Each row has a name. Each question is about the rows just above it.

Columns, left to right: V B H T
[135  92 109 150] = <101>
[109 167 110 107] = <62>
[158  88 184 146] = <95>
Which column holds this, read top down? [135 109] => V
Which column holds [109 158] top down? => V
[107 146] is in which column, read top down? => T

Columns, left to right: E G C Q D
[170 108 149 145  94] = <114>
[142 127 159 149 127] = <143>
[128  74 124 133  65] = <142>
[128  74 124 133 159] = <110>
[107 128 131 136 113] = <89>
Which column holds [170 142 128] top down? => E
[170 142 128 128] is in which column, read top down? => E
Which column holds this, read top down? [124 124] => C
Which column holds [159 124 124 131] top down? => C
Which column holds [142 128] top down? => E
[149 159] is in which column, read top down? => C

Columns, left to right: J X R L W A N
[103 120 125 130 165 132 140] -> <150>
[112 124 116 130 176 128 141] -> <44>
[108 123 119 131 170 131 140] -> <4>
[113 121 117 128 178 127 140] -> <116>
[117 130 123 128 143 134 132] -> <135>
[116 119 117 125 182 124 139] -> <9>
[138 151 101 135 138 134 129] -> <131>
[148 147 106 125 138 129 125] -> <202>
[120 130 122 127 145 132 132] -> <63>
[136 151  99 137 141 135 131] -> <28>
[112 124 116 130 176 128 140] -> <197>
Which column holds this, read top down? [119 117 123 117 101 106 122  99 116] => R
Which column holds this, read top down? [130 130 131] => L
Which column holds [117 123 117 101 106 122  99 116] top down? => R
Which column holds [108 113 117] top down? => J
[148 120] is in which column, read top down? => J

Columns, left to right: P Y Z M F K U
[120 125  99 134 108 137 130] = <105>
[135 156 187 106 163 109 127] = <55>
[101 148  60 123  82 145 137] = <30>
[126 174 176  97 154 110 131] = <32>
[133 135 151 121 143 120 127] = <72>
Which column holds [120 135] top down? => P
[120 135 101] is in which column, read top down? => P

Columns, left to right: bubot geg Kasi Kureg saso dufel lil zir Feb
[129 131 110 134 130 118 121 131 144] : <35>
[134 125 144 131 131 122 127 136 126] : <57>
[119 132 116 136 125 129 135 130 113] : <2>
[117 115 149 139 105 111 132 176 126] : <74>
[124 130 150 137 141 132 134 125 111] : <29>
[127 139 107 126 136 139 125  99 134] : <71>
[126 120 145 118 103 130 141 144 100] : <7>
[128 129 126 132 126 123 126 135 133] : <184>
[132 136 109 117 141 141 128 105 134] : <52>
[119 132 116 136 125 125 130 129 124] : <18>
Which column holds [127 135 132 134] top down? => lil
Which column holds this, read top down? [121 127 135 132 134 125 141 126] => lil
Which column holds [118 122 129 111 132 139] top down? => dufel
[139 137 126 118 132 117] is in which column, read top down? => Kureg
Which column holds this, read top down? [130 176 125  99 144 135 105] => zir
Which column holds this, read top down? [149 150 107 145 126] => Kasi
Which column holds this, read top down? [126 113 126 111 134 100 133 134 124] => Feb

Columns, left to right: musum Dip nav zefa sul lanaf dof givo
[ 81  99 140  95 173  80 143  75]  <162>
[107  92 171 163 118 148 175 159]  <49>
[139 155 155 170 109 105 157 143]  <88>
[146 111 122 165 105  81 106 110]  <121>
[108 153  94 102 103 124 118 129]  <39>
[162 143 113 131 181  95 127 103]  <47>
[135 180 142 165 130 135 119 177]  <48>
[148 105  81 124  95] is in which column, read top down? => lanaf
Which column holds this, read top down? [ 80 148 105] => lanaf
Which column holds [122  94 113] top down? => nav
[175 157] is in which column, read top down? => dof
Which column holds [ 81 124] top down? => lanaf
Which column holds this, read top down? [111 153 143 180] => Dip

Columns, left to right: tades fus Guva gizo Bepak guf denoz
[ 98 103 144 167 102 150 160] -> <19>
[106 109 150 140  97 135 135] -> <27>
[ 90  99 148 173  97 154 165] -> <92>
[ 98 103 144  69 186  93  83] -> <138>
[160 135] is in which column, read top down? => denoz
Which column holds this, read top down? [144 150 148] => Guva
Which column holds this, read top down? [150 148] => Guva
[140 173] is in which column, read top down? => gizo
[ 98 106  90] is in which column, read top down? => tades

